cols: R K Z D
[-410,15,-518,-602] = V
[-252,140,-459,-534] = L
[-412,6,-521,-604] = C
[-16,-21,-20,-19] = H
[337,120,-152,-98] = G
[607,344,-31,36] = N
[395,-184,529,645] = M
[-363,68,-449,-535] = Y
[-438,-164,52,-14] = T
[-438,-164,473,584] = Q
[-818,-471,-41,-128] = B
[-363,68,-36,32] = W
col: [-412,-16,337,607]
R
col: [607,395,-363,-438]
R
col: [120,344]
K
col: [-602,-534,-604,-19,-98,36,645,-535]
D
col: [-16,337,607,395,-363,-438,-438,-818,-363]
R
col: [337,607,395,-363,-438,-438,-818]
R
col: [-449,52,473,-41]
Z

cols: F X J P S
[310,-135,63,-245,-210] = zap
[360,-233,99,-228,-213] = tozi
[-95,168,231,-215,-240] = vupe
[223,113,-116,-200,-214] = nev
[-484,491,9,249,244] = fom
[-3,-99,-241,227,211] = giku
[269,-301,-380,307,210] = vipag
[-152,-273,145,266,338] = ruk
[-199,-356,588,255,160] = vuk
[257,-26,-18,-275,-254] = lezos
[52,246,-63,-296,-325] = zef
[85,285,-11,-333,-321] = rebi
col: [307,266,255,-275]
P
col: [-240,-214,244,211,210,338]
S
col: [-241,-380,145]
J

cols: segi Desar baf gopad libo fepib Rez gepag Kasa
[-376,443,-264,-455,-251,-573,-529,228,-485] -> U
[-546,470,-327,-389,-476,-604,-366,320,-672] -> A
[-445,528,-543,-502,-457,-513,-471,530,-498] -> E
col: [-366,-471]
Rez
col: [-376,-546]
segi
col: [-327,-543]
baf
col: [-455,-389]
gopad

cols: Suru takon benur fitaz
[-169,-32,129,40] -> Dasa
[-131,271,181,27] -> Siger
[257,-756,-73,79] -> leziv
[91,719,-770,431] -> naben
[57,356,-253,753] -> vuze
[-165,243,-124,8] -> tesop
[82,-102,-508,61] -> vogo
col: [129,181,-73,-770,-253]
benur
col: [431,753]
fitaz
col: [-169,-131,257,91,57,-165]
Suru
col: [27,79]
fitaz
col: [-131,257]
Suru

cols: Rakag lele zoz ket bugek
[302,384,-435,-88,-146] -> mamaf
[-430,-334,-783,117,-205] -> Liro
[105,17,-215,-25,-19] -> lam
[-371,200,-130,-353,383] -> kurum
[-48,-209,-134,-62,161] -> kug
[125,59,207,-19,137] -> gorag
col: [-783,-215,-130]
zoz
col: [-334,17]
lele
col: [105,-371,-48]
Rakag
col: [383,161]
bugek
col: [-783,-215]
zoz
col: [105,-371,-48,125]
Rakag

cols: nof sanup Medi mizoz buz Subo mirom nefen kegul Pafif
[-129,250,-16,159,-216,-271,-125,61,-100,143] -> keze
[-99,311,-82,117,-236,489,-417,-820,321,54] -> Rak
[-99,311,-82,117,-236,489,-417,385,-126,45] -> Kuzor
[-99,311,-82,117,-236,489,-417,-820,321,117] -> nem
which: [-99,311,-82,117,-236,489,-417,-820,321,117]
nem
col: [54,45,117]
Pafif

cols: Guriz laga Dukot gure rulip sasib Razal fomo sopob koril
[-369,211,499,224,166,124,196,-46,403,216]  gisiv
[-369,-186,-388,601,4,-566,44,-437,368,-144]  gomis
[419,309,331,-421,202,-441,123,84,-272,447]  lemiv
[419,309,331,-421,202,-441,123,84,270,129]  Sotur
[56,-549,-388,-405,-24,-457,-303,-437,179,-214]  Piva
[-285,283,2,-421,79,-398,-468,-185,-310,447]  Kome
[376,310,-240,-239,-27,-364,263,84,52,222]  Pir
[-369,211,499,520,166,124,196,-46,403,216]  kul
[196,310,499,601,343,-566,263,-434,403,104]  siduv
col: [419,419,56,-285,376,-369,196]
Guriz
col: [124,-566,-441,-441,-457]
sasib
col: [403,368]
sopob

cols: zagog rog buba kotap Dul
[-338,-405,319,-61,329]  Pubab
[-31,-106,-128,-447,-95]  kuf
[-338,-405,-264,-61,329]  tok
[-366,31,-69,53,-122]  moken
col: [329,-95]
Dul
col: [-405,31]
rog

cols: bokas dof sopo Bur
[-395,-448,202,41] : seb
[-256,-397,-10,745] : Bova
[-395,-448,202,176] : kam
col: [-395,-256]
bokas
col: [-397,-448]
dof
col: [-448,-397]
dof

cols: Perum kub bogan dape Rabuz
[-277,303,-259,623,-425] : Suk
[-350,475,-134,450,-320] : fot
[427,-406,-565,699,-737] : Vipob
col: [-425,-320]
Rabuz
col: [475,-406]
kub
col: [623,450]
dape
col: [-320,-737]
Rabuz

cols: vube bem peg lesan Biz Vifik
[-56,358,450,-392,203,-142]  gilav
[-6,-60,-44,-730,376,48]  zepi
[-25,-410,-411,26,-37,333]  dizir
[-54,-379,-444,-57,11,378]  dele
col: [450,-44,-411]
peg
col: [376,-37]
Biz
col: [-44,-411]
peg
col: [203,376,-37]
Biz
col: [48,333]
Vifik
col: [-6,-25]
vube

cols: Pafe giv Boto mab movim pire sevu nen
[-214,240,544,161,-435,-28,536,-148] : Bater
[-401,138,-201,14,110,147,-117,-275] : mazak
[310,73,407,135,-120,-18,-40,-165] : Lere
[274,83,272,130,16,47,-15,-37] : dunap
[310,73,407,135,-120,-202,321,-354] : tof
[345,135,332,186,73,101,27,13] : bim
[135,-13,317,31,-268,-127,-74,277] : Luvas
[-401,138,-201,14,110,147,430,302] : lilo
[135,-13,317,31,-268,-127,-74,-270] : keta
[387,-194,444,-49,-467,-332,-486,-615] : mabud
col: [-28,147,-18,47,-202]
pire
col: [-201,407,272,407,332,317,-201]
Boto
col: [544,-201,407]
Boto
col: [161,14,135,130,135,186,31,14]
mab
col: [14,135,130]
mab
col: [147,-18,47,-202,101,-127,147,-127]
pire
col: [73,135,-13,138]
giv

cols: gez vak Damu kore biba Lesa voru domib Sep lufo
[-334,-307,-326,346,-218,-88,289,288,-122,-342] -> tilez
[26,104,503,-585,371,-222,-514,-46,381,266] -> Rivev
[242,192,-74,223,-391,293,337,-99,-106,194] -> kog
[132,103,202,-217,275,-44,-263,-94,194,226] -> fekeb
[271,262,227,-290,244,59,-296,-251,77,270] -> togun
col: [-263,-296]
voru
col: [-74,202]
Damu
col: [-99,-94]
domib
col: [104,192,103,262]
vak
col: [194,226]
lufo

cols: Bofo fof Pegu bisop
[642,-73,113,508] : Zur
[529,-172,-3,31] : til
[-511,137,-155,28] : Viv
[-731,92,302,-58] : fute
[595,181,35,76] : kiteb
[229,238,193,143] : nibu
col: [113,-3,-155,302]
Pegu
col: [-58,76,143]
bisop
col: [-172,137]
fof

cols: lagit debug Linu ragap Tad vin semib Neka dibi renof
[-26,258,-443,13,118,24,108,377,-129,-117] -> Falug
[-296,539,-526,313,498,-224,-523,430,22,-5] -> Dipi
[100,51,-15,-70,-32,-58,-62,-26,48,-38] -> Vazil
[315,336,22,-182,-300,-597,-726,158,575,534] -> Ref
[540,-62,292,-482,-603,-121,283,-54,334,346] -> Nuko
[-216,561,-724,75,415,-96,-135,672,-101,-31] -> padi
[-101,315,-457,12,183,-21,17,402,-97,-15] -> pak
[407,82,209,-341,-409,-154,77,-107,321,329] -> Lifo
col: [-32,-300]
Tad
col: [75,12]
ragap
col: [-224,-58,-597]
vin
col: [430,-26]
Neka
col: [539,51,336,-62,561,315]
debug
col: [-96,-21]
vin
col: [-129,22,48,575,334,-101]
dibi

cols: vem Moba Naf Mepi Guf Gupi tamu lun tila roli
[121,110,14,-20,50,22,136,96,52,39] : riged
[86,97,36,15,76,63,76,141,0,-11] : vadar
[3,-65,-18,-66,-84,-25,-81,-75,12,109] : nela
[104,117,-34,-21,-39,77,17,75,-75,138] : vefu
[-59,23,-48,-5,-4,80,61,60,-4,17] : funa
[118,93,-239,-106,-247,100,206,106,-74,-62] : kis
[390,109,427,-230,52,-525,492,92,222,630] : Tego
[-98,-153,-16,-17,-245,-43,-173,-93,169,226] : Dit
[204,94,161,-59,38,-130,176,105,94,227] : Ripok
col: [206,492,-173,176]
tamu
col: [-75,75,60,106,92]
lun
col: [23,93,109,-153,94]
Moba

cols: rig Borot Fati Tekif rolef
[198,-317,407,-18,-100] : duva
[-100,-64,181,-291,432] : vas
[242,163,-45,170,48] : fumef
[-200,-364,-33,534,268] : zabe
[-338,-321,-84,-663,186] : muzet
[211,-99,-443,257,-48] : sulot
[277,406,299,-174,169] : kar
[-313,259,309,272,399] : lozi
[428,174,-462,-132,106] : rizap
col: [242,-200]
rig
col: [-200,-338,211]
rig
col: [-18,-291]
Tekif
col: [406,259]
Borot

cols: Rop kibof sog vite kapef biv pekos kiber Bel
[-715,-724,-158,742,258,-448,-239,-662,-687] -> Fiti
[-344,-310,514,786,-243,-423,325,-492,5] -> zisin
[-289,-292,204,700,238,-127,98,-223,-149] -> Leso
col: [786,700]
vite
col: [742,786]
vite
col: [-687,5]
Bel
col: [-662,-492]
kiber
col: [-243,238]
kapef
col: [5,-149]
Bel
col: [-239,325]
pekos

cols: Vagu nuni Kob mur Rinev Ded
[548,154,629,-123,77,473] : gok
[-201,232,-198,254,236,152] : kubo
[721,-395,750,41,138,315] : pas
[-592,635,-582,610,637,413] : Nub
[-429,744,-385,584,714,633] : geva
[721,-395,750,-444,-427,-81] : bive
col: [610,584,-444]
mur
col: [236,138]
Rinev
col: [-582,-385]
Kob

cols: Sif Fekir Dumif fomi
[561,-354,526,136] -> Nilog
[320,-334,301,433] -> kidus
[400,262,331,-449] -> lub
[657,-413,665,160] -> Nele
[189,366,238,-467] -> kamit
[-559,-73,-423,260] -> kotes
[-289,446,-389,-495] -> geka
[-566,294,-613,-262] -> gufo
[-355,407,-296,-433] -> gep
[625,-50,539,-292] -> Pesim
[586,-53,590,-318] -> Bula
[129,349,167,-462] -> Mamos
col: [260,-495,-262,-433,-292,-318,-462]
fomi
col: [-566,-355,625,586,129]
Sif

cols: mas kofaf Leg kuv
[8,-391,-308,-506] : laki
[58,-223,-121,-255] : biko
[426,-282,421,180] : tavop
[-456,373,-365,-78] : Tenis
[339,108,611,577] : kor
col: [373,108]
kofaf
col: [58,426,-456,339]
mas
col: [-308,-121]
Leg
col: [-282,373]
kofaf

cols: masi Fizab rovu Sakil Vogom sug mela sebu
[430,499,403,390,218,466,199,-251]  segen
[537,569,-281,370,-448,415,-537,-211]  kezi
[430,499,403,390,218,466,199,-660]  Madab
[468,-8,444,492,367,577,308,-516]  kel
col: [537,430,468]
masi
col: [499,-8]
Fizab
col: [466,577]
sug

cols: mabi Rini Pasi Zaga mupi dosal Duna zimi nubus
[-145,-232,448,118,103,-48,138,-331,-284] : sola
[-145,-232,531,118,-300,-48,-72,-622,-183] : toz
[-145,-232,448,118,103,-48,-72,-622,-183] : ritad
[-281,-131,118,-55,-101,-55,-110,-467,-330] : Sosun
[-145,-232,531,118,103,-48,-72,-622,-183] : lil
col: [118,118,118]
Zaga
col: [-145,-281]
mabi
col: [448,531,448]
Pasi
col: [118,118,118,-55]
Zaga

cols: bup Lufif Vope nasam tumib
[-221,455,310,194,235] = fir
[494,-358,47,-281,118] = Rif
[330,-18,-32,562,69] = likuz
[517,-318,180,594,250] = gabin
[-110,534,305,578,351] = batot
[-249,353,-40,303,-82] = feron
[-110,534,305,-332,351] = Keri
[-178,313,-367,310,-318] = Mulag
col: [-358,-18,-318,534]
Lufif
col: [303,-332]
nasam
col: [330,517,-110,-249]
bup
col: [194,-281]
nasam
col: [-281,562]
nasam
col: [-332,310]
nasam

cols: toda Sotu Lesup tevo Muv
[-559,-99,-447,468,-296] -> Gal
[-547,-139,-423,470,-339] -> pige
[309,-124,475,-252,-31] -> rep
[300,11,764,-284,-161] -> magez
[-220,408,757,-368,77] -> zos
[-72,398,396,-363,85] -> bubam
[-472,-147,394,449,-510] -> ber
col: [-559,-547]
toda
col: [300,-220,-72,-472]
toda
col: [-547,309,300,-220,-72]
toda

cols: viru rem vir bolur megi
[248,30,208,200,223] : Nune
[559,240,501,250,314] : kopan
[-195,-443,-218,483,485] : Kepa
[248,30,208,200,237] : vip
col: [200,250,483]
bolur
col: [559,-195,248]
viru
col: [501,-218]
vir

cols: zeto dopil sobe motom pemus
[222,-243,-10,-25,-100] -> Suvan
[172,-546,-111,-402,-77] -> Vevib
[293,-350,-20,-17,193] -> kizeg
[194,-599,-116,-389,179] -> bakiv
[222,-243,-10,-25,232] -> Kobu
[172,-546,-111,-402,159] -> vipu
[-13,-426,-152,-455,195] -> bog
[107,-522,-488,147,798] -> fere
[386,-388,47,-25,-98] -> fab
col: [-599,-243,-546,-426]
dopil
col: [-111,-152,-488]
sobe
col: [798,-98]
pemus
col: [-402,-17,-389,-25,-402,-455,147,-25]
motom
col: [179,232,159,195]
pemus

cols: mig girin Piluk des Lalis zud
[538,116,170,-353,-195,279]  ganu
[631,380,196,-300,178,322]  salef
[-82,211,-31,52,420,306]  Dav
[538,260,170,-353,-195,279]  vufod
[-683,-329,-220,194,-87,-252]  mola
[538,116,170,-353,-195,-1]  nebos
[-456,-422,-138,227,-393,-436]  kino
[-287,-379,-86,160,-458,-432]  sazev
[-690,-359,-215,316,-91,-274]  fada
col: [178,420,-195]
Lalis
col: [420,-195,-87,-195,-393,-458,-91]
Lalis
col: [170,196,-31,170]
Piluk

cols: Daki zupi mis tafef binu
[278,281,-592,-102,-37]  moru
[123,499,-505,-56,22]  Tamal
[-369,-411,-377,108,-326]  Non
[-67,-201,-353,-245,-582]  neti
[475,-31,-2,-451,-342]  fum
[-196,-98,487,-287,-434]  gitu
[419,-50,456,-343,-464]  dotin
[458,-368,326,-9,312]  Fopet
[430,-453,290,16,288]  kifer
[-125,-50,456,-343,-464]  Kega
col: [-582,-342,-434,-464]
binu
col: [-592,-505,-377,-353,-2,487]
mis
col: [-2,487,456,326,290,456]
mis

cols: Bupi vorep Gug Faku
[-181,9,302,383] : ruzet
[-358,-205,-430,300] : nal
[-21,202,194,103] : Faso
[118,-695,235,-39] : Rasiz
[-358,-205,216,271] : ditis
[-238,9,302,383] : kezos
[-336,686,216,124] : Nit
[-654,-129,-465,89] : peloz
[174,-265,-14,-300] : fimob
col: [383,300,103]
Faku
col: [9,-205,202,-695,-205,9,686]
vorep

cols: zibed sako gitiv vakin rede kuz Givif Bekat
[-111,-231,-35,-269,-60,-56,-42,-127] : nobap
[127,-162,370,275,-298,221,-10,696] : ripi
[48,-152,-21,-345,-82,15,7,-19] : zotuz
col: [-298,-82]
rede
col: [370,-21]
gitiv
col: [-35,370]
gitiv

